Below are the code and all the weights of a small trained network. Each question names an input and a target symbol and asks about switching units off, where a switched-off unit gives its printed mean instead of its output.

import numpy as np


def w(rows, s, z=0):
    codes = np.array(rows[::2]) - 128.0
    scale = np.full(codes.shape[1], s)
    scale[-1] = z or s
    return codes * scale


def f(y):
    return y / 2 * (1 + np.tanh(0.7978845608 * (y + 0.044715 * y**3)))


def softmax(a):
    e = np.exp(a - a.max(-1, keepdims=True))
    return e / e.sum(-1, keepdims=True)


def log_softmax(a):
    a = a - a.max(-1, keepdims=True)
    return a - np.log(np.exp(a).sum(-1, keepdims=True))


def net(x, mask):
    ids = ['ΘΩαβδμξστψ'.index(c) for c in x.split()]
    T = len(ids)
    res = E[ids] + P[:T]
    r = res
    for j in range(2):
        rows = slice(3 * j, 3 * j + 3)
        q, k, v = (r @ M[0][rows].T for M in (Q, K, V))
        z = softmax(np.where(np.tri(T) > 0, q @ k.T / 3**0.5, -1e9)) @ v
        o = O[0][rows]
        res = res + np.where(mask[j], z, o[:, -1]) @ o[:, :-1]
    y = f(res @ A[0][:, :-1].T + A[0][:, -1])
    res = res + np.where(mask[2:10], y, B[0][:, -1]) @ B[0][:, :-1]
    return log_softmax(res[-1] @ U[:, :-1].T + U[:, -1])


Q, K, V, O, A, B = {}, {}, {}, {}, {}, {}
E = w([
[92,108,143,205,51],'Θ',
[172,66,175,152,33],'Ω',
[104,84,77,119,138],'α',
[71,147,142,138,167],'β',
[77,70,115,147,44],'δ',
[92,196,166,121,93],'μ',
[156,118,195,170,175],'ξ',
[105,175,104,85,125],'σ',
[119,192,111,105,187],'τ',
[249,126,118,80,59],'ψ',
],0.012)
P = w([
[133,190,6,253,64],'0',
[95,203,123,112,110],'1',
[100,200,142,108,119],'2',
[95,179,157,71,99],'3',
[119,163,149,112,135],'4',
[115,151,158,116,135],'5',
[145,106,139,123,125],'6',
[102,136,182,84,128],'7',
[117,145,190,89,126],'8',
[103,136,207,75,125],'9',
[139,120,197,103,141],'10',
[150,140,211,105,128],'11',
[181,109,216,128,138],'12',
[141,132,204,82,126],'13',
],0.0061)
Q[0] = w([
[189,4,120,194,86],'h0',
[65,172,148,167,64],'h0',
[166,128,102,105,168],'h0',
[164,64,127,157,47],'h1',
[143,4,139,189,112],'h1',
[59,160,165,77,92],'h1',
],0.028)
K[0] = w([
[142,70,251,4,133],'h0',
[207,137,161,191,129],'h0',
[75,161,91,105,116],'h0',
[165,84,176,32,119],'h1',
[105,57,222,64,157],'h1',
[205,121,104,189,139],'h1',
],0.027)
V[0] = w([
[57,157,240,212,79],'h0',
[182,28,158,116,87],'h0',
[163,163,195,177,239],'h0',
[45,93,61,86,173],'h1',
[248,168,110,147,214],'h1',
[200,207,130,51,92],'h1',
],0.018)
O[0] = w([
[61,246,2,99,123,243],'h0',
[148,172,187,39,54,30],'h0',
[101,59,17,56,127,79],'h0',
[76,19,143,214,157,3],'h1',
[249,117,56,79,195,151],'h1',
[232,183,115,199,117,150],'h1',
],0.013,0.0062)
A[0] = w([
[70,126,168,95,206,93],'n0',
[127,163,137,64,175,176],'n1',
[163,83,123,95,63,104],'n2',
[159,95,88,132,2,107],'n3',
[107,117,107,124,174,3],'n4',
[151,65,99,143,101,61],'n5',
[136,95,69,164,59,93],'n6',
[104,114,205,77,204,111],'n7',
],0.013,0.0042)
B[0] = w([
[123,31,106,125,94,164],'n0',
[108,73,198,119,162,251],'n1',
[90,213,89,152,164,147],'n2',
[146,42,93,217,74,168],'n3',
[196,191,108,107,89,170],'n4',
[201,169,145,142,50,134],'n5',
[100,117,163,106,154,147],'n6',
[250,144,137,59,106,148],'n7',
],0.015,0.018)
U = w([
[29,95,164,111,155,54],'Θ',
[113,175,205,75,163,21],'Ω',
[173,39,149,93,131,69],'α',
[105,34,3,115,93,151],'β',
[143,136,141,91,18,144],'δ',
[97,243,62,116,139,118],'μ',
[144,121,115,27,218,234],'ξ',
[123,70,165,200,254,254],'σ',
[223,141,55,119,87,123],'τ',
[191,169,174,88,166,23],'ψ',
],0.0041,0.0043)

Each question gives the input, a string of symbols that net reads in full, and the target symbol t.
The units are the heads (3 rows each of Q, K, V and O) and the neurons (one row each of A and B). Each row of codes is followed by its name. A weight is (code - 128) times the scale printed after its matrix; where a second scale follows, it is the last column's (O, A, B and U).
mask holds one flag per unit, heads first, then neurons. A switched-off unit (its flag False) gives its mean, the last column of its rows in O or B, instead of its output. The means were averaged over made-up inputs and are rounded, as every weight is.
A unit's drop is (log p(t) with every unit on - log p(t) with that unit switched off) / (log p(t) with every unit on - log p(t) with every unit switched off).
The circuit of an input: a set's keep is (log p(t) with only the set's units on - log p(t) with every unit switched off) / (log p(t) with every unit on - log p(t) with every unit switched off). Starting from all 10 units, units are removed one at a time, each time the one whose removal leaves the highest keep (on an exact tie, the one counted first), for as long as the keep stays at least 0.8.
circuit, biggest first: the units of the circuit, biggest drop first
unit that matters most: the unit with the biggest drop
top k neurons: the k neurons with the biggest drops, biggest first
heads that matter: for each layer, one digit per head in row order, 1 if its drop is at least 0.15 and else 0, layers parted by /
drop when u is switched off: that unit's drop, to one decimal
input σ ξ ξ μ Θ δ ξ Ω τ δ, target δ: unit that matters most	h1
input Ω μ Θ ψ ξ σ ξ, target ψ: heads that matter	10
input Ω μ τ σ Θ σ ψ τ δ, target τ: heads that matter	01
input ξ σ σ ξ ξ δ Ω δ σ σ β, target ξ: heads that matter	11
input α δ μ μ μ μ μ, target α: top 2 neurons	n7, n0
input τ τ σ α δ ξ β β, target τ: circuit, biggest first	h0, n5, h1, n4
input Ω ξ ψ μ δ β Θ σ σ σ τ τ, target Ω: circuit, biggest first	h0, n1, h1
input α ξ δ τ ξ α Ω σ δ ξ σ, target α: circuit, biggest first	h1, h0, n7
input α ξ ξ, target α: heads that matter	11
input β σ ξ, target β: top 2 neurons	n0, n1
input δ σ μ σ σ σ σ ξ β, target δ: top 2 neurons	n7, n0
input Ω Ω σ σ β σ δ α β μ, target Ω: heads that matter	10
input ξ σ τ μ Θ β σ σ σ σ σ σ ψ Θ, target τ: top 2 neurons	n3, n2
input α δ Ω σ β ψ τ σ, target α: heads that matter	11
input β μ Θ, target μ: unit that matters most	h0
input μ σ ξ, target μ: circuit, biggest first	h0, n1, h1
input μ β σ μ σ σ, target μ: heads that matter	10
input σ β μ β σ σ τ σ δ σ δ, target Θ: top 2 neurons	n4, n7
input τ σ β σ β β σ σ α ξ Θ ξ ξ σ, target τ: circuit, biggest first	h0, n5, h1, n1
input μ σ μ, target μ: circuit, biggest first	h0, h1
input σ μ μ μ Ω β σ μ Θ, target δ: circuit, biggest first	h0, n3
input Ω τ τ ξ ξ σ, target Ω: heads that matter	10
input Θ μ σ μ Ω μ, target Θ: top neuron	n0
input σ σ ξ β μ Θ μ, target σ: drop when n4 is switched off	0.1
